Here is a tiny trained network, its code and every weight. The questions are about switching its units off for an input and a class, where a switched-off unit gives its printed mean instead of its output.

import numpy as np


def w(rows, s, z=0):
    codes = np.array(rows[::2]) - 128.0
    scale = np.full(codes.shape[1], s)
    scale[-1] = z or s
    return codes * scale


def norm(h):
    return h / np.sqrt((h * h).mean(-1, keepdims=True) + 1e-5)


def f(y):
    return y / 2 * (1 + np.tanh(0.7978845608 * (y + 0.044715 * y**3)))


def log_softmax(a):
    a = a - a.max(-1, keepdims=True)
    return a - np.log(np.exp(a).sum(-1, keepdims=True))


def net(x, mask):
    res = np.array(x, float).reshape(1, 8) / 4 @ E
    u = 0
    for l in range(3):
        y = f(norm(res) @ A[l][:, :-1].T + A[l][:, -1])
        res = res + np.where(mask[u : u + 5], y, B[l][:, -1]) @ B[l][:, :-1]
        u += 5
    return log_softmax(norm(res)[-1] @ U[:, :-1].T + U[:, -1])


A, B = {}, {}
E = w([
[189,121,200,175,137],'x0',
[119,203,51,103,191],'x1',
[113,178,136,85,132],'x2',
[102,182,135,182,146],'x3',
[160,94,123,196,33],'x4',
[122,159,137,142,179],'x5',
[177,151,162,138,143],'x6',
[139,72,171,176,254],'x7',
],0.0065)
A[0] = w([
[121,183,103,175,243,26],'L0N1',
[226,80,153,19,193,213],'L0N2',
[91,211,127,254,160,253],'L0N3',
[56,90,186,190,151,99],'L0N4',
[173,87,24,66,85,65],'L0N5',
],0.0074,0.00083)
B[0] = w([
[199,91,1,85,48,241],'L0N1',
[101,66,147,184,107,250],'L0N2',
[96,79,134,135,168,252],'L0N3',
[138,62,64,108,227,200],'L0N4',
[173,86,154,122,106,245],'L0N5',
],0.0068,0.0026)
A[1] = w([
[138,156,116,196,97,53],'L1N1',
[14,97,125,41,101,220],'L1N2',
[141,94,176,115,56,48],'L1N3',
[195,55,141,152,254,250],'L1N4',
[74,187,144,182,147,208],'L1N5',
],0.0084,0.0018)
B[1] = w([
[102,120,105,111,8,136],'L1N1',
[90,97,130,168,196,192],'L1N2',
[74,145,140,116,99,169],'L1N3',
[91,27,147,157,187,253],'L1N4',
[75,87,131,132,151,133],'L1N5',
],0.011,0.0066)
A[2] = w([
[48,232,27,94,173,114],'L2N1',
[55,194,162,181,17,89],'L2N2',
[238,173,43,154,143,114],'L2N3',
[120,102,162,91,1,251],'L2N4',
[229,86,47,39,25,165],'L2N5',
],0.007,0.0028)
B[2] = w([
[184,199,147,3,136,197],'L2N1',
[133,107,166,92,113,204],'L2N2',
[119,75,95,210,180,127],'L2N3',
[43,174,189,253,170,254],'L2N4',
[65,169,167,181,132,203],'L2N5',
],0.0065,0.0046)
U = w([
[75,156,192,198,42,83],'0',
[184,199,47,19,141,3],'1',
[132,7,106,172,193,237],'2',
],0.011,0.0023)

Each question gives the input, the list of numbers given to net, and the class t.
The units are the neurons (one row each of A and B). Each row of codes is followed by its name. A weight is (code - 128) times the scale printed after its matrix; where a second scale follows, it is the last column's (A, B and U).
mask holds one flag per neuron, layer by layer. A switched-off neuron (its flag False) gives its mean, the last column of its row in B, instead of its output. The means were averaged over made-up inputs and are rounded, as every weight is.
A unit's drop is (log p(t) with every unit on - log p(t) with that unit switched off) / (log p(t) with every unit on - log p(t) with every unit switched off).
The circuit of an input: a set's keep is (log p(t) with only the set's units on - log p(t) with every unit switched off) / (log p(t) with every unit on - log p(t) with every unit switched off). Starting from the 12 units with the biggest drops (on a tie, the unit counted first), units are removed one at a time, each time the one whose removal leaves the highest keep (on an exact tie, the one counted first), for as long as the keep stays at least 0.8.
units of the circuit, in order: the units of the circuit, biggest drop first
top k neurons: the k neurons with the biggest drops, biggest first
k most important neurons of layer l: the k neurons of layer l with the biggest drops, biggest first
drop when u is switched off: that unit's drop, to one decimal
input [-7,8,-6,0,2,7,-8,-7], class 1: units of the circuit, in order	(L2N1)
input [-3,5,7,6,1,3,2,5], class 1: top 2 neurons	(L0N1, L2N1)
input [0,1,-1,6,-3,3,-3,-5], class 1: units of the circuit, in order	(L1N4, L2N1)
input [-6,8,-2,8,5,-7,4,0], class 1: units of the circuit, in order	(L2N1, L1N4)
input [5,3,-2,4,-6,-3,-8,-6], class 1: top 2 neurons	(L1N4, L2N1)
input [5,-4,-2,2,-4,1,1,-4], class 0: units of the circuit, in order	(L1N4, L1N2)
input [-6,-2,1,1,-8,2,0,2], class 1: units of the circuit, in order	(L0N1, L0N5, L2N1)
input [-7,-3,-4,4,-6,0,-5,-5], class 1: top 4 neurons	(L1N4, L2N1, L0N2, L2N4)
input [0,8,-7,-5,-8,1,-3,-5], class 1: top 2 neurons	(L1N4, L2N1)
input [-5,-4,-8,5,3,-2,-4,-1], class 0: 2 most important neurons of layer 0	(L0N3, L0N2)
input [-1,8,-1,-8,0,5,-6,-2], class 1: drop when L1N4 is switched off	0.7
input [4,-3,-5,-7,8,5,-5,0], class 0: drop when L1N2 is switched off	0.2
input [6,6,-4,-5,-2,0,5,-5], class 0: drop when L0N4 is switched off	0.3
input [-2,-5,8,-6,3,-1,-6,-2], class 0: units of the circuit, in order	(L1N4)
